Below is a small trained network, with its code and all its weights. Each question gives an input and a class and asks what happens when units are switched off, that is, made to give their printed mean instead of their output.

import numpy as np


def w(rows, s, z=0):
    codes = np.array(rows[::2]) - 128.0
    scale = np.full(codes.shape[1], s)
    scale[-1] = z or s
    return codes * scale


def norm(h):
    return h / np.sqrt((h * h).mean(-1, keepdims=True) + 1e-5)


def f(y):
    return np.maximum(y, 0)


def log_softmax(a):
    a = a - a.max(-1, keepdims=True)
    return a - np.log(np.exp(a).sum(-1, keepdims=True))


def net(x, mask):
    res = np.array(x, float).reshape(1, 7) / 4 @ E
    u = 0
    for l in range(2):
        y = f(norm(res) @ A[l][:, :-1].T + A[l][:, -1])
        res = res + np.where(mask[u : u + 4], y, B[l][:, -1]) @ B[l][:, :-1]
        u += 4
    return log_softmax(norm(res)[-1] @ U[:, :-1].T + U[:, -1])


A, B = {}, {}
E = w([
[67,127,68,144,53,101,174,92,140,176,141,109],'x0',
[150,119,113,2,136,105,124,67,157,131,122,67],'x1',
[100,209,101,109,192,163,190,149,50,180,177,161],'x2',
[128,144,166,162,141,52,185,63,119,148,44,137],'x3',
[154,54,72,91,197,76,148,169,185,107,81,137],'x4',
[201,69,90,161,115,79,192,81,148,172,180,29],'x5',
[92,152,226,146,113,68,151,188,118,108,205,143],'x6',
],0.0084)
A[0] = w([
[101,183,179,158,78,95,109,41,107,118,15,135,107],'L0N1',
[63,110,135,136,32,81,63,133,176,149,157,130,139],'L0N2',
[74,184,188,204,86,117,165,140,88,145,170,180,3],'L0N3',
[135,50,137,9,126,85,82,109,216,87,63,104,118],'L0N4',
],0.013,0.0042)
B[0] = w([
[125,103,96,131,145,169,147,100,108,68,198,167,210],'L0N1',
[151,124,134,98,163,163,112,76,138,102,114,165,194],'L0N2',
[141,138,121,76,166,87,152,249,125,187,73,157,206],'L0N3',
[116,137,149,165,86,88,67,137,180,169,67,93,251],'L0N4',
],0.014,0.013)
A[1] = w([
[107,169,81,130,121,209,83,130,96,151,189,107,177],'L1N1',
[249,71,65,117,144,104,197,82,152,183,162,51,249],'L1N2',
[173,96,72,181,150,125,160,79,101,121,139,24,23],'L1N3',
[147,89,77,56,139,191,87,161,133,113,104,165,229],'L1N4',
],0.017,0.002)
B[1] = w([
[130,82,166,165,135,134,188,128,124,79,167,254,185],'L1N1',
[113,127,137,70,131,89,22,44,181,33,71,2,231],'L1N2',
[143,118,125,119,116,72,97,167,182,216,67,87,184],'L1N3',
[127,109,110,128,76,167,125,32,119,75,199,59,249],'L1N4',
],0.0084,0.014)
U = w([
[158,91,115,110,104,70,53,73,199,132,52,30,202],'0',
[137,100,123,110,147,174,142,114,89,56,175,222,157],'1',
[114,200,166,108,170,81,182,255,54,213,114,175,2],'2',
],0.0086,0.0023)

Each question gives the input, the list of numbers given to net, and the class t.
The units are the neurons (one row each of A and B). Each row of codes is followed by its name. A weight is (code - 128) times the scale printed after its matrix; where a second scale follows, it is the last column's (A, B and U).
mask holds one flag per neuron, layer by layer. A switched-off neuron (its flag False) gives its mean, the last column of its row in B, instead of its output. The means were averaged over made-up inputs and are rounded, as every weight is.
A unit's drop is (log p(t) with every unit on - log p(t) with that unit switched off) / (log p(t) with every unit on - log p(t) with every unit switched off).
The circuit of an input: a set's keep is (log p(t) with only the set's units on - log p(t) with every unit switched off) / (log p(t) with every unit on - log p(t) with every unit switched off). Starting from all 8 units, units are removed one at a time, each time the one whose removal leaves the highest keep (on an exact tie, the one counted first), for as long as the keep stays at least 0.8.
circuit, biggest first: the units of the circuit, biggest drop first
most important unit: the unit with the biggest drop
k most important neurons: the k neurons with the biggest drops, biggest first
k most important neurons of layer l: the k neurons of layer l with the biggest drops, biggest first
drop of u: that unit's drop, to one decimal
input [-2,-5,-2,4,-6,-7,-2], class 1: most important unit -> L0N1
input [-3,-2,-1,7,-6,-8,5], class 1: 4 most important neurons -> L0N1, L0N4, L1N4, L1N3
input [2,1,-5,-8,-6,-6,6], class 1: 3 most important neurons -> L0N4, L1N2, L0N2
input [-4,-4,5,0,-3,-2,-4], class 2: 2 most important neurons -> L0N3, L0N1
input [6,-3,6,8,2,1,-2], class 2: 2 most important neurons of layer 1 -> L1N4, L1N1
input [2,-8,-1,-3,7,1,8], class 2: 2 most important neurons -> L0N3, L0N1
input [-6,-3,-5,6,-3,5,6], class 1: circuit, biggest first -> L0N1, L0N4
input [7,-4,-2,-3,-3,5,8], class 2: 2 most important neurons of layer 0 -> L0N3, L0N1
input [4,-5,8,-5,3,-4,3], class 2: drop of L1N1 -> 0.0
input [2,-5,5,6,-1,-4,3], class 2: drop of L0N3 -> 0.7
input [2,-4,0,5,-8,-8,7], class 2: drop of L0N3 -> 2.5
